Below are the code and all the weights of a small trained network. Each question names an input and a target symbol and asks about switching units off, where a switched-off unit gives its printed mean instead of its output.

import numpy as np


def w(rows, s, z=0):
    codes = np.array(rows[::2]) - 128.0
    scale = np.full(codes.shape[1], s)
    scale[-1] = z or s
    return codes * scale


def norm(h):
    return h / np.sqrt((h * h).mean(-1, keepdims=True) + 1e-5)


def f(y):
    return np.maximum(y, 0)


def softmax(a):
    e = np.exp(a - a.max(-1, keepdims=True))
    return e / e.sum(-1, keepdims=True)


def log_softmax(a):
    a = a - a.max(-1, keepdims=True)
    return a - np.log(np.exp(a).sum(-1, keepdims=True))


def net(x, mask):
    ids = ['ΠΣΦαβγεζηθλξτψω'.index(c) for c in x.split()]
    T = len(ids)
    res = E[ids] + P[:T]
    u = 0
    for l in range(2):
        q, k, v = (norm(res) @ M[l].T for M in (Q, K, V))
        z = softmax(np.where(np.tri(T) > 0, q @ k.T / 3**0.5, -1e9)) @ v
        res = res + np.where(mask[u], z, O[l][:, -1]) @ O[l][:, :-1]
        u += 1
        y = f(norm(res) @ A[l][:, :-1].T + A[l][:, -1])
        res = res + np.where(mask[u : u + 4], y, B[l][:, -1]) @ B[l][:, :-1]
        u += 4
    return log_softmax(norm(res)[-1] @ U[:, :-1].T + U[:, -1])


Q, K, V, O, A, B = {}, {}, {}, {}, {}, {}
E = w([
[144,113,74,138,104],'Π',
[239,125,140,37,217],'Σ',
[124,209,144,128,98],'Φ',
[118,101,228,148,147],'α',
[152,170,53,94,62],'β',
[118,193,120,89,39],'γ',
[96,115,148,161,223],'ε',
[170,124,79,190,94],'ζ',
[183,187,98,146,49],'η',
[145,125,141,169,99],'θ',
[154,244,24,124,37],'λ',
[114,56,95,119,190],'ξ',
[161,173,74,152,127],'τ',
[131,2,163,119,127],'ψ',
[123,177,111,82,51],'ω',
],0.0056)
P = w([
[73,153,22,209,8],'0',
[117,160,54,190,44],'1',
[144,162,71,176,62],'2',
[156,154,73,174,80],'3',
[172,148,93,181,85],'4',
[187,151,94,173,101],'5',
[199,134,98,183,97],'6',
[213,130,110,186,117],'7',
[212,135,113,173,118],'8',
[227,125,113,180,130],'9',
],0.0018)
Q[0] = w([
[253,148,120,201,150],'0.h1',
[64,185,131,44,98],'0.h1',
[251,218,92,189,99],'0.h1',
],0.0057)
K[0] = w([
[221,105,157,70,168],'0.h1',
[146,164,91,167,110],'0.h1',
[254,143,139,94,167],'0.h1',
],0.0081)
V[0] = w([
[163,30,154,121,97],'0.h1',
[133,130,75,254,44],'0.h1',
[149,88,80,92,125],'0.h1',
],0.0031)
O[0] = w([
[120,163,140,119,178,133],'0.h1',
[3,157,59,82,37,253],'0.h1',
[179,182,143,128,117,151],'0.h1',
],0.0033,0.0031)
A[0] = w([
[67,100,244,129,161,252],'0.n1',
[166,83,155,216,137,44],'0.n2',
[53,202,143,1,131,85],'0.n3',
[162,42,103,214,156,127],'0.n4',
],0.0042,0.0018)
B[0] = w([
[174,126,59,218,114,182],'0.n1',
[214,103,39,62,109,185],'0.n2',
[253,138,17,192,116,168],'0.n3',
[143,189,95,47,114,250],'0.n4',
],0.004,0.0018)
Q[1] = w([
[227,133,6,174,95],'1.h1',
[97,95,218,105,188],'1.h1',
[109,112,102,162,95],'1.h1',
],0.015)
K[1] = w([
[254,93,193,112,214],'1.h1',
[72,172,71,163,20],'1.h1',
[114,36,164,163,174],'1.h1',
],0.0078)
V[1] = w([
[113,2,115,128,99],'1.h1',
[175,131,140,43,67],'1.h1',
[77,135,69,53,165],'1.h1',
],0.0055)
O[1] = w([
[237,54,198,103,115,254],'1.h1',
[58,93,73,66,15,169],'1.h1',
[119,59,100,39,254,191],'1.h1',
],0.0054,0.0011)
A[1] = w([
[161,207,135,132,181,59],'1.n1',
[34,109,151,93,109,181],'1.n2',
[142,86,124,2,210,26],'1.n3',
[106,181,114,88,71,252],'1.n4',
],0.0076,0.0023)
B[1] = w([
[202,2,108,174,170,155],'1.n1',
[174,154,204,106,218,149],'1.n2',
[237,248,168,61,158,189],'1.n3',
[123,84,195,128,185,253],'1.n4',
],0.0059,0.0057)
U = w([
[78,2,122,60,174,46],'Π',
[120,140,140,104,158,105],'Σ',
[69,245,138,155,132,221],'Φ',
[179,209,186,235,68,108],'α',
[99,95,48,60,123,79],'β',
[86,146,142,80,88,165],'γ',
[168,72,94,213,235,87],'ε',
[62,41,68,202,66,165],'ζ',
[86,168,170,110,48,158],'η',
[90,95,245,140,155,213],'θ',
[132,186,31,122,92,130],'λ',
[193,231,135,47,174,182],'ξ',
[41,165,52,137,219,179],'τ',
[206,18,176,74,39,4],'ψ',
[83,121,119,61,97,150],'ω',
],0.0085,0.0027)

Each question gives the input, a string of symbols that net reads in full, and the target symbol t.
The units are the heads (3 rows each of Q, K, V and O) and the neurons (one row each of A and B). Each row of codes is followed by its name. A weight is (code - 128) times the scale printed after its matrix; where a second scale follows, it is the last column's (O, A, B and U).
mask holds one flag per unit, layer by layer, with each layer's heads first. A switched-off unit (its flag False) gives its mean, the last column of its rows in O or B, instead of its output. The means were averaged over made-up inputs and are rounded, as every weight is.
A unit's drop is (log p(t) with every unit on - log p(t) with that unit switched off) / (log p(t) with every unit on - log p(t) with every unit switched off).
The circuit of an input: a set's keep is (log p(t) with only the set's units on - log p(t) with every unit switched off) / (log p(t) with every unit on - log p(t) with every unit switched off). Starting from all 10 units, units are removed one at a time, each time the one whose removal leaves the highest keep (on an exact tie, the one counted first), for as long as the keep stays at least 0.8.
circuit, biggest first: the units of the circuit, biggest drop first
unit that matters most: the unit with the biggest drop
top k neurons: the k neurons with the biggest drops, biggest first
top k neurons in layer l: the k neurons of layer l with the biggest drops, biggest first
drop of u: that unit's drop, to one decimal
input ε θ θ ζ ε ζ ζ Φ, target ε: circuit, biggest first => 1.n1; 1.h1
input Π θ Φ, target Φ: circuit, biggest first => 0.n3; 1.h1; 1.n4
input ε θ ζ, target ε: circuit, biggest first => 1.h1; 1.n3
input ε τ ζ Φ, target ε: circuit, biggest first => 1.h1; 1.n1
input γ λ η θ, target θ: top 2 neurons => 1.n2; 1.n4
input β ζ ζ ζ β τ ζ, target ζ: circuit, biggest first => 1.n3; 0.h1; 1.h1
input η θ Φ ξ η Φ ζ Π Π ζ, target ξ: circuit, biggest first => 1.h1; 1.n3; 0.n4
input θ ω ζ τ, target τ: unit that matters most => 1.n3
input θ β ω ζ θ Φ, target Φ: circuit, biggest first => 1.h1; 0.n3; 1.n4; 1.n3
input θ Σ θ ξ τ ξ Φ, target θ: top 2 neurons in layer 1 => 1.n4; 1.n3
input Σ τ ζ θ α, target ζ: top 3 neurons => 0.n1; 1.n3; 0.n2
input τ θ β Π ζ τ, target τ: circuit, biggest first => 1.h1; 1.n3; 1.n4
input ε τ Π Π, target ε: top 2 neurons => 0.n1; 1.n1
input ε Φ ζ θ β β, target ε: circuit, biggest first => 1.h1; 1.n1; 1.n3
input ψ β θ ζ Σ ζ Φ β τ, target ε: unit that matters most => 0.h1
input α ξ ε ζ ζ λ, target ε: circuit, biggest first => 1.h1; 1.n1
input ε ζ ζ τ θ Φ ζ, target ε: circuit, biggest first => 1.h1; 0.h1; 1.n3
input θ θ ω ψ ζ ζ Φ, target ψ: top 2 neurons in layer 0 => 0.n3; 0.n4
input Π Π ζ θ ξ τ θ, target ξ: drop of 1.h1 => 3.1
input ζ ξ θ ζ η ψ ψ α τ ζ, target α: drop of 0.h1 => 0.6
input θ λ ζ Π ε ζ θ τ Π τ, target ε: unit that matters most => 1.n1
input α ζ Φ τ, target α: drop of 1.h1 => 2.2
input ε θ ξ ψ θ θ β, target ψ: drop of 1.n3 => 0.1
